In the rows, 128 means zero.
Each row of numbers stands for one object and depends on some of the facts below. Use the named rows to name the rest.

There are 2 kinds of fact about the objects: Σ, ξ.
j_184	Σ	j_464; j_184	Σ	j_75; j_184	Σ	j_722; j_341	Σ	j_333; j_703	Σ	j_906
j_703	Σ	j_630; j_821	Σ	j_922; j_821	Σ	j_442; j_821	Σ	j_902; j_821	Σ	j_406
j_821	Σ	j_916; j_821	Σ	j_795; j_888	Σ	j_722; j_944	Σ	j_857; j_944	Σ	j_630
j_944	Σ	j_28; j_944	Σ	j_799; j_944	Σ	j_156; j_944	Σ	j_901; j_23	Σ	j_759
j_23	Σ	j_543; j_23	Σ	j_664; j_23	Σ	j_310; j_92	Σ	j_191; j_92	Σ	j_116
j_35	Σ	j_850; j_35	Σ	j_169; j_735	Σ	j_297; j_735	Σ	j_733; j_804	Σ	j_815
j_804	Σ	j_674; j_804	Σ	j_797; j_541	Σ	j_922; j_541	Σ	j_40; j_541	Σ	j_750
j_240	Σ	j_611; j_240	Σ	j_795; j_399	Σ	j_580; j_399	Σ	j_312; j_10	Σ	j_630
j_10	Σ	j_169; j_10	Σ	j_518; j_458	Σ	j_705; j_458	Σ	j_899; j_458	Σ	j_117
j_458	Σ	j_882; j_898	Σ	j_464; j_898	Σ	j_287; j_898	Σ	j_467; j_898	Σ	j_429
j_919	Σ	j_486; j_777	Σ	j_705; j_777	Σ	j_54; j_777	Σ	j_510; j_777	Σ	j_794
j_206	Σ	j_922; j_206	Σ	j_220; j_206	Σ	j_883; j_242	Σ	j_611; j_307	Σ	j_148
j_309	Σ	j_310; j_971	Σ	j_786; j_69	Σ	j_868; j_69	Σ	j_556; j_740	Σ	j_311
j_740	Σ	j_148; j_740	Σ	j_556; j_740	Σ	j_510; j_740	Σ	j_794; j_324	Σ	j_543
j_783	Σ	j_899; j_783	Σ	j_772; j_783	Σ	j_848; j_783	Σ	j_987; j_318	Σ	j_16
j_318	Σ	j_837; j_439	Σ	j_380; j_439	Σ	j_482; j_546	Σ	j_766; j_546	Σ	j_344
j_588	Σ	j_790; j_894	Σ	j_786; j_894	Σ	j_848; j_174	Σ	j_482; j_174	Σ	j_594
j_985	Σ	j_918; j_985	Σ	j_745; j_302	Σ	j_442; j_506	Σ	j_220; j_506	Σ	j_614
j_506	Σ	j_191; j_506	Σ	j_287; j_506	Σ	j_127; j_506	Σ	j_482; j_3	Σ	j_664
j_3	Σ	j_156; j_3	Σ	j_222; j_432	Σ	j_566; j_204	Σ	j_664; j_204	Σ	j_158
j_204	Σ	j_733; j_967	Σ	j_801; j_967	Σ	j_191; j_613	Σ	j_464; j_613	Σ	j_116
j_66	Σ	j_191; j_66	Σ	j_882; j_670	Σ	j_136; j_670	Σ	j_799; j_670	Σ	j_514
j_447	Σ	j_191; j_447	Σ	j_230; j_225	Σ	j_103; j_284	Σ	j_287; j_284	Σ	j_786
j_284	Σ	j_6; j_284	Σ	j_116; j_284	Σ	j_369; j_284	Σ	j_514; j_365	Σ	j_899
j_365	Σ	j_305; j_365	Σ	j_599; j_290	Σ	j_311; j_290	Σ	j_994; j_290	Σ	j_344
j_290	Σ	j_75; j_290	Σ	j_987; j_375	Σ	j_380; j_375	Σ	j_772; j_375	Σ	j_989
j_375	Σ	j_514; j_509	Σ	j_229; j_509	Σ	j_594; j_509	Σ	j_987; j_144	Σ	j_28
j_144	Σ	j_815; j_144	Σ	j_26; j_956	Σ	j_486; j_956	Σ	j_837; j_750	ξ	802
j_883	ξ	719; j_16	ξ	68; j_184	ξ	719; j_611	ξ	162; j_341	ξ	68
j_703	ξ	299; j_821	ξ	719; j_40	ξ	536; j_888	ξ	200; j_722	ξ	68
j_902	ξ	200; j_944	ξ	536; j_23	ξ	802; j_92	ξ	162; j_987	ξ	162
j_35	ξ	536; j_735	ξ	719; j_566	ξ	162; j_804	ξ	162; j_599	ξ	68
j_541	ξ	299; j_26	ξ	162; j_899	ξ	162; j_230	ξ	68; j_837	ξ	719
j_28	ξ	719; j_799	ξ	299; j_786	ξ	68; j_220	ξ	802; j_850	ξ	68
j_594	ξ	536; j_275	ξ	68; j_158	ξ	162; j_797	ξ	536; j_136	ξ	68
j_887	ξ	299; j_580	ξ	802; j_240	ξ	719; j_310	ξ	68; j_399	ξ	162
j_10	ξ	68; j_406	ξ	299; j_54	ξ	200; j_458	ξ	536; j_344	ξ	719
j_705	ξ	719; j_898	ξ	162; j_919	ξ	200; j_777	ξ	162; j_229	ξ	536
j_518	ξ	68; j_206	ξ	200; j_117	ξ	536; j_733	ξ	200; j_242	ξ	162
j_906	ξ	719; j_307	ξ	719; j_989	ξ	68; j_614	ξ	68; j_305	ξ	68
j_103	ξ	536; j_309	ξ	162; j_971	ξ	162; j_287	ξ	299; j_815	ξ	536
j_994	ξ	719; j_664	ξ	719; j_69	ξ	536; j_467	ξ	719; j_740	ξ	162
j_772	ξ	719; j_916	ξ	536; j_324	ξ	802; j_783	ξ	200; j_514	ξ	299
j_318	ξ	299; j_439	ξ	200; j_546	ξ	200; j_311	ξ	200; j_901	ξ	802
j_358	ξ	299; j_918	ξ	68; j_588	ξ	536; j_107	ξ	802; j_868	ξ	802
j_297	ξ	299; j_857	ξ	68; j_894	ξ	68; j_174	ξ	162; j_116	ξ	162
j_985	ξ	162; j_795	ξ	802; j_302	ξ	68; j_506	ξ	68; j_3	ξ	719
j_486	ξ	719; j_222	ξ	68; j_801	ξ	719; j_432	ξ	536; j_794	ξ	68
j_204	ξ	68; j_630	ξ	200; j_745	ξ	162; j_766	ξ	68; j_75	ξ	802
j_790	ξ	68; j_127	ξ	719; j_191	ξ	200; j_482	ξ	68; j_967	ξ	200
j_882	ξ	536; j_543	ξ	162; j_312	ξ	162; j_613	ξ	802; j_848	ξ	299
j_759	ξ	719; j_169	ξ	299; j_66	ξ	719; j_670	ξ	68; j_922	ξ	162
j_447	ξ	536; j_369	ξ	536; j_225	ξ	68; j_284	ξ	200; j_148	ξ	719
j_464	ξ	200; j_442	ξ	200; j_365	ξ	200; j_429	ξ	200; j_290	ξ	802
j_156	ξ	536; j_375	ξ	536; j_586	ξ	200; j_510	ξ	536; j_333	ξ	719
j_509	ξ	68; j_144	ξ	299; j_6	ξ	802; j_556	ξ	536; j_380	ξ	802
j_956	ξ	200; j_674	ξ	162

Some rows with their names:
[ 86 154 154 176  99  77 131  96 147 132 139 159 120 103 103 149 130 119
 134 131 138  93  84 113 115  76 148  98 111] -> j_944
[168 127 121 137 134 158  81  93 119 100  99 161 109 156  89 114 146 151
 125 114 148 172 104 107 118 126 129 118 127] -> j_799
[157  90 141 141 168 162 139 125 127  98 139  87  99 136 126 133 142 151
 147 149 114 131 156 128 119 137 116 137 104] -> j_442
[ 97 125 163 171  83 149 109 141 132 119 114 162 136 152 121 144 149 126
 107 129 127  99 100 111 112 100 161  95  94] -> j_369
[115 132 146 146 106 138 154 158 163 152 131 157 181 147 144 136  76 127
 107  93 127 142 176 157 148 152 141 120 155] -> j_275
[195 143 103 115 121 102  90  54  96 126  91 158 103 125 111 102  92 128
 179 108 157 154  99 147  89  87 132 120 117] -> j_318
[167 103 105  93 138  97 139  76  99 148 104 118 112 125 172  87  73 124
 224 139 137 102 131 185  70  72 119 152  94] -> j_956
[108 133 145 145 107 149 153 162 159 150 128 157 188 144 139 134  77 126
 107  92 124 141 177 156 147 149 139 122 161] -> j_599
[114 128 150 146 104 138 154 156 165 151 132 159 179 149 139 135  75 127
 108  92 127 144 179 157 147 150 140 121 155] -> j_850
[ 95 157 147 173  94  89 128 103 131 133 133 145 121 102 109 155 127 113
 133 134 139  89  96 116 113  79 152  94 108] -> j_35
[110 126 153 149 106 136 152 154 168 150 133 155 183 147 141 133  75 127
 109  93 124 144 176 158 148 150 140 119 159] -> j_518
[156 143  84  24 126  81 105  71  93 166 149  65  66 143 145 110 131 138
 101 129 194 138 120 102 131 195 118  98 109] -> j_613
[130  99 119 120 162 159 123 135 125 110 129 116 113 150 137 117 151 155
 148 151 118 123 144 128 122 131 111 143 113] -> j_586
[164 132 120 133 131 153  76  95 125  95 102 166 111 156  94 110 149 148
 129 120 147 172 106 111 119 126 125 115 134] -> j_297
[113 156 118 115  87 139 138 132 173 145 145 145 163 143 181 147 105 133
  92  97 174 136 198 168 171 174 155  95 130] -> j_722
[114 153 128 134 110  83 168 130 154 175 145 143 169 104 134 145  49 119
 125  91 135 130 167 154 143 140 137 117 159] -> j_341
[173 106 153 158 156 101 161  80 110 110 151  50  76  93  87 161 117 120
 145 143 134 120 129 122 129 125 125 124  88] -> j_242
[ 99 140 159 176  84 157 108 141 127 107 113 163 144 142 117 143 153 120
 114 137 126  98 110 124 113  86 153  94 112] -> j_117
[145 112 146  63 144 172 106  99 106 130 116  88 113 153 112  91 143 133
 114 131 149 164 137 114 118 149 100 130 155] -> j_580
[125 117 108 115 161 182 121 132 120 106 122 117 119 132 143 120 164 153
 148 153 123 122 154 131 127 129 112 139 120] -> j_311

Name these rows:
No name comes twice in this set of rows, the named rows included.
[ 71 132 150 151 111 101 156 143 203 158 148 180 180 154 132 117  93 133
 110  95 133 146 151 150 158 146 125 128 179] | j_310
[100 129 151 151 105 127 153 153 178 152 136 164 185 153 138 127  83 129
 107  94 126 147 169 153 151 148 135 123 161] | j_222
[122 124 149 135  96 138 153 153 157 154 123 161 186 155 152 123  64 120
 120  93 132 139 178 174 135 137 143 122 149] | j_16
[120 134  91 112 170 132 142 120 101 141 130 111 112  92 123 129 127 148
 168 146 113 110 132 115 116 113 107 145 123] | j_365
[117 132 144 146  98 140 149 168 155 147 132 152 181 153 138 135  77 127
 104  96 123 136 179 155 148 155 139 116 159] | j_614
[ 88 129 113 133 144  69 131  83 138 130 141 119 100 117 105 111 151 131
 151 149 144 111  80 115 140 104 102 141 128] | j_309
[ 90  79 137 130 114 137 175 179 133 218 113 170 181 153 133 135  30 149
  87  48 115 134 110  92 131 170 176 144 101] | j_786
[166 122 109 127 134 161  80 104 106 115  94 162 110 149  89 120 134 156
 117 108 139 167  93  93 119 131 139 120 114] | j_514
[106 149 125 133 114  87 174 135 148 189 144 148 166 104 132 146  47 126
 118  80 131 129 152 136 145 148 145 124 146] | j_670
[123  93  74  96 159  92 145 131  94 181 137 103  84 131 140 132 101 168
 140 123 122 100  81  75 115 160 138 140  64] | j_284
[105 100 123 127 164 140 128 124 149 111 135 130 106 151 132 105 162 158
 153 149 123 128 127 123 126 126 102 148 127] | j_733
[177 118  86 130 132  67 103 200  82 109 148 105 106 214 117 110 126 139
 145 192  67  95 127 132  99 170  82 119 153] | j_191
[136 162  73  76 121  73 127 117 151 126 166  96  92  78 217 153 173 111
 115 132 163 116 130 142 160 162 153 129  85] | j_184
[193 108 165 152 167  75 185 131 154 106 175  56  89  57 135 177 112  94
 135 128  99 142 136 131 128 144 144 153  99] | j_240
[110 102 136 136 134 147 115 119 127 104 118 118 115 154 116 107 170 136
 130 146 132 123 109 121 138 117 113 138 117] | j_158

The same objects again, as new rows of numbers:
Named rows:
[137 142 104 175 130 109 168  93 123 131 156 168 136 112 154 157 139 123
 156 148 130 135 128 184 116 111 117 129 122] -> j_611
[132 127 116 166 224  96 138 114 151 139 140 128 119  42 138 133  92 111
 106 154 100 141 131 141 106  95  96  98 122] -> j_240
[114 137 149 148  97  96 104 117 137 119 115 131 123 129  90 108 137 137
 138 135 149 123 128 115 111 112 106 112 139] -> j_117
[107 117 128 168 114  95 128 133 158 131  94 119 132 104 133  98 137 128
 128 135 125 124 122 107 114 101 117  85 127] -> j_127
[119 140 108 155  75 114 147 110 117 122 136 163 160 147 141 132 147 136
 149 119 126 125 130 140 132 116 129 122 137] -> j_158
[124 138 112 149  78 131 135 120 105 130 148 173 142 147 109 105 168 160
 134  97 137 116 124 126 133  94 120 142 125] -> j_310
[131 146  97 132 129 118 145 109 106 120 164 170 177 108 131 141 117 133
 116 106 103 132 140 121 140 119 121 129 144] -> j_309
[128 136 162 163 106 113 125 113 142 128 106 155 115 111 158 116 139 150
 145 116 145 120 114 140 123 131 117 140 122] -> j_406
[136 129 118 115 135 142 128 125  75 106 156 140 141 141 146 127 131 103
 122  96 129 129 145 132 129 108 112 146 128] -> j_509
[106 118 134 169 126  92 126 128 156 135  98 124 132 103 130  99 137 132
 127 139 117 125 120 111 115  96 116  87 131] -> j_906
[114 138 153 160  86  99 112 131 148 125 134 129 106 180 100 114 139 142
 127 103 141 119 120 147 112 110 107 125 132] -> j_586
[123 151 119 131 116 132 149 112 105 105 144 154 170  65 122 154 132 114
 124 108 112 134 131 179 132 146 139 137 140] -> j_898
[128 141 176 158  89 125 127 114 143 119  97 144 119 103 146 116 147 152
 139 110 144 118 117 149 124 147 126 137 122] -> j_287
[133 154 185 149 153 131 114 132 138 108 140 109 109 135  75 135 108 154
  87  96 111 127 155 179 112 127 116 112 133] -> j_284
[100 113 131 158 115  95 124 136 147 132  96 114 139 107 139  95 138 119
 130 140 121 124 119 111 117 101 116  94 132] -> j_344
[126 147 138 132 158  95  99 112 127 120 147 141 134  83  77 119 104 143
 107 128 118 131 144 111 116 117  94 120 145] -> j_944
[116 139 148 163  99  97 111 129 152 132 144 138 110 178  96 112 136 150
 124 107 134 120 121 142 113 105 101 127 133] -> j_630
[113 152 145 137 113 119 114 126 115  94 123 146 178   9 103 139 118 134
 104 119 118 128 117 161 121 177 136 138 135] -> j_613
[128 137 160 161 107 115 123 110 140 128 105 157 122 114 152 108 142 153
 142 113 140 118 115 133 127 133 117 139 127] -> j_169
[142 143 128 131 147 147 131 114  90 109 158 153 139 120 116 126 130 135
 116  94 119 128 147 153 125 104 119 139 123] -> j_670

Which object is each row?
No name comes twice in this set of rows, the named rows included.
[129 133 168 129 152 118 101 141 117 110 149 102 117 182 116 127 100 120
 103 101 117 128 153 134 118 113  97 123 143] | j_783
[119 128 121 138  73 120 145 122  99 114 127 138 159 166 169 133 148 109
 155 125 132 126 142 143 133 123 124 123 144] | j_987
[121 143 123 138 135 105 105 127 111 113 146 159 182  66 125 121  99 153
  99 126 105 127 129  98 129 144 109 127 143] | j_324
[131 134 154 127 148 109 109 141 122 113 156 113 116 164 122 131 100 109
 102  97 129 129 139 126 117 118  90 127 137] | j_439
[123 139 148 169 113  98 119 126 154 131 147 136  98 165 104 123 135 140
 127 117 141 124 119 162 108 103  99 128 127] | j_442
[103 118 127 168 114  94 127 134 155 139 100 127 135 110 124  91 137 141
 120 135 116 123 121  99 121  97 113  87 133] | j_759
[108 114 141 160 120 101 124 136 146 130  91 106 132 130 143  96 128 126
 125 142 120 124 134 109 117  99 115  80 134] | j_772
[145 144 156 144 175 116 125 105 131 122 134 155 120  69 153 132 108 133
 120 111 121 130 124 139 124 136 106 145 125] | j_541
[115 130 138 153  84 107 112 128 112 107 117 131 163 123 160 116 126 139
 132 145 136 122 125 115 119 144 118 117 136] | j_380
[149 147 113 126 123 144 136 117  97  99 154 155 135  98 129 139 124 108
 115  78 144 128 129 128 120 113 125 137 108] | j_506
[132 140 115 155  69 131 136 113 110 115 133 163 131 141 124 115 161 133
 143  92 154 120 121 139 119 101 131 138 111] | j_230
[144 143 109 136 165 137 136 107  95 116 167 164 132  99 122 134 131 120
 122 102 125 132 136 159 120 102 114 149 117] | j_302
[116 141 155 153  98 102 107 113 138 118 114 130 119 119  78 112 139 148
 133 138 146 123 136 130 111 121 111 108 138] | j_369

